[[-0.38  0.77 -2.46 -2.05 -1.60]
 [-1.60  0.33 -0.84 -3.58 -2.28]
 [-0.70  0.77 -2.56 -2.58 -2.10]
 [-5.02  3.61 -2.11 -3.23 -1.14]
 [-1.21  1.01 -1.44 -2.82 -1.13]
 [-4.05  2.97 -2.13 -3.52 -1.33]
 [-1.92  0.57 -1.63 -4.40 -3.03]
 [-2.77  2.27 -1.47 -4.01 -0.65]
 [-1.25  1.28 -2.09 -1.20 -1.15]]
=>
[[-1.25  1.28 -2.09 -1.20 -1.15]
 [-0.38  0.77 -2.46 -2.05 -1.60]
 [-1.60  0.33 -0.84 -3.58 -2.28]
 [-0.70  0.77 -2.56 -2.58 -2.10]
 [-5.02  3.61 -2.11 -3.23 -1.14]
 [-1.21  1.01 -1.44 -2.82 -1.13]
 [-4.05  2.97 -2.13 -3.52 -1.33]
 [-1.92  0.57 -1.63 -4.40 -3.03]
 [-2.77  2.27 -1.47 -4.01 -0.65]]

[[ 2.28 -6.72  3.30  0.42  0.64 -1.87 -1.99  2.45  0.17]
 [-1.14  1.86 -0.33  0.02 -3.24 -2.40  0.30 -1.67  1.72]
 [ 1.17 -3.66  1.37 -2.21  3.58  2.36 -0.17 -0.46  0.32]]
=>
[[ 1.17 -3.66  1.37 -2.21  3.58  2.36 -0.17 -0.46  0.32]
 [ 2.28 -6.72  3.30  0.42  0.64 -1.87 -1.99  2.45  0.17]
 [-1.14  1.86 -0.33  0.02 -3.24 -2.40  0.30 -1.67  1.72]]

[[-4.89 -0.91  3.65  1.15  6.68  1.34 -0.62]
 [ 0.72  5.29 -3.56 -1.25  4.20 -0.18 -2.84]]
=>
[[ 0.72  5.29 -3.56 -1.25  4.20 -0.18 -2.84]
 [-4.89 -0.91  3.65  1.15  6.68  1.34 -0.62]]

[[-2.38 -6.79 -0.31  0.82 -0.99  0.40  4.70 -1.47  4.29 -1.71 -1.32  1.50]
 [-0.38 -0.55 -0.12 -1.90 -2.44 -0.02  2.54 -2.98 -0.39  1.63 -1.04  1.05]]
=>
[[-0.38 -0.55 -0.12 -1.90 -2.44 -0.02  2.54 -2.98 -0.39  1.63 -1.04  1.05]
 [-2.38 -6.79 -0.31  0.82 -0.99  0.40  4.70 -1.47  4.29 -1.71 -1.32  1.50]]

[[ 0.80  0.13 -1.96  0.03  3.69 -0.33 -0.50  2.54  1.24 -1.05 -0.53 -0.87]
 [ 2.35 -0.04  0.59 -1.02 -5.36  2.35 -0.28 -0.44  1.91  0.46  1.05  1.11]
 [ 4.19 -0.02  0.96  0.87 -3.19 -0.55  0.05 -2.99  2.96  2.13 -0.53 -0.36]
 [ 4.18  0.03 -0.94  6.93 -5.10  3.63 -3.36 -0.48  0.80 -1.28  0.57 -2.93]
 [-0.34  0.01 -1.02 -1.20  0.15  1.01 -1.35  1.05 -0.80 -1.68 -0.65 -1.17]]
=>
[[-0.34  0.01 -1.02 -1.20  0.15  1.01 -1.35  1.05 -0.80 -1.68 -0.65 -1.17]
 [ 0.80  0.13 -1.96  0.03  3.69 -0.33 -0.50  2.54  1.24 -1.05 -0.53 -0.87]
 [ 2.35 -0.04  0.59 -1.02 -5.36  2.35 -0.28 -0.44  1.91  0.46  1.05  1.11]
 [ 4.19 -0.02  0.96  0.87 -3.19 -0.55  0.05 -2.99  2.96  2.13 -0.53 -0.36]
 [ 4.18  0.03 -0.94  6.93 -5.10  3.63 -3.36 -0.48  0.80 -1.28  0.57 -2.93]]

[[-1.03 -3.03  1.21]
 [ 0.00 -1.01  1.16]
 [-0.90 -2.96 -5.04]
 [ 0.29 -0.04 -0.57]
 [-0.59 -4.72  1.89]
 [-3.11 -0.19  1.58]
 [ 3.00  2.21 -1.79]
 [-0.71 -0.58  0.43]
 [-2.18 -0.41  1.00]
 [ 1.38 -2.06  3.04]
 [-0.14  2.09  1.81]]
=>
[[-0.14  2.09  1.81]
 [-1.03 -3.03  1.21]
 [ 0.00 -1.01  1.16]
 [-0.90 -2.96 -5.04]
 [ 0.29 -0.04 -0.57]
 [-0.59 -4.72  1.89]
 [-3.11 -0.19  1.58]
 [ 3.00  2.21 -1.79]
 [-0.71 -0.58  0.43]
 [-2.18 -0.41  1.00]
 [ 1.38 -2.06  3.04]]

[[-5.46 -2.11]
 [-0.77 -0.04]]
=>
[[-0.77 -0.04]
 [-5.46 -2.11]]

[[-0.12  0.02 -0.70 -1.77  1.18 -0.42  0.48 -0.73  0.76  0.43  1.33  0.25]
 [ 0.03 -0.49 -0.42  0.71  0.78  6.47 -0.21  2.07  0.08  0.83 -0.55 -0.13]
 [-0.20 -0.05 -0.10  1.60  0.02  2.00 -0.43 -0.65 -0.19 -2.07  0.70  0.81]]
=>
[[-0.20 -0.05 -0.10  1.60  0.02  2.00 -0.43 -0.65 -0.19 -2.07  0.70  0.81]
 [-0.12  0.02 -0.70 -1.77  1.18 -0.42  0.48 -0.73  0.76  0.43  1.33  0.25]
 [ 0.03 -0.49 -0.42  0.71  0.78  6.47 -0.21  2.07  0.08  0.83 -0.55 -0.13]]
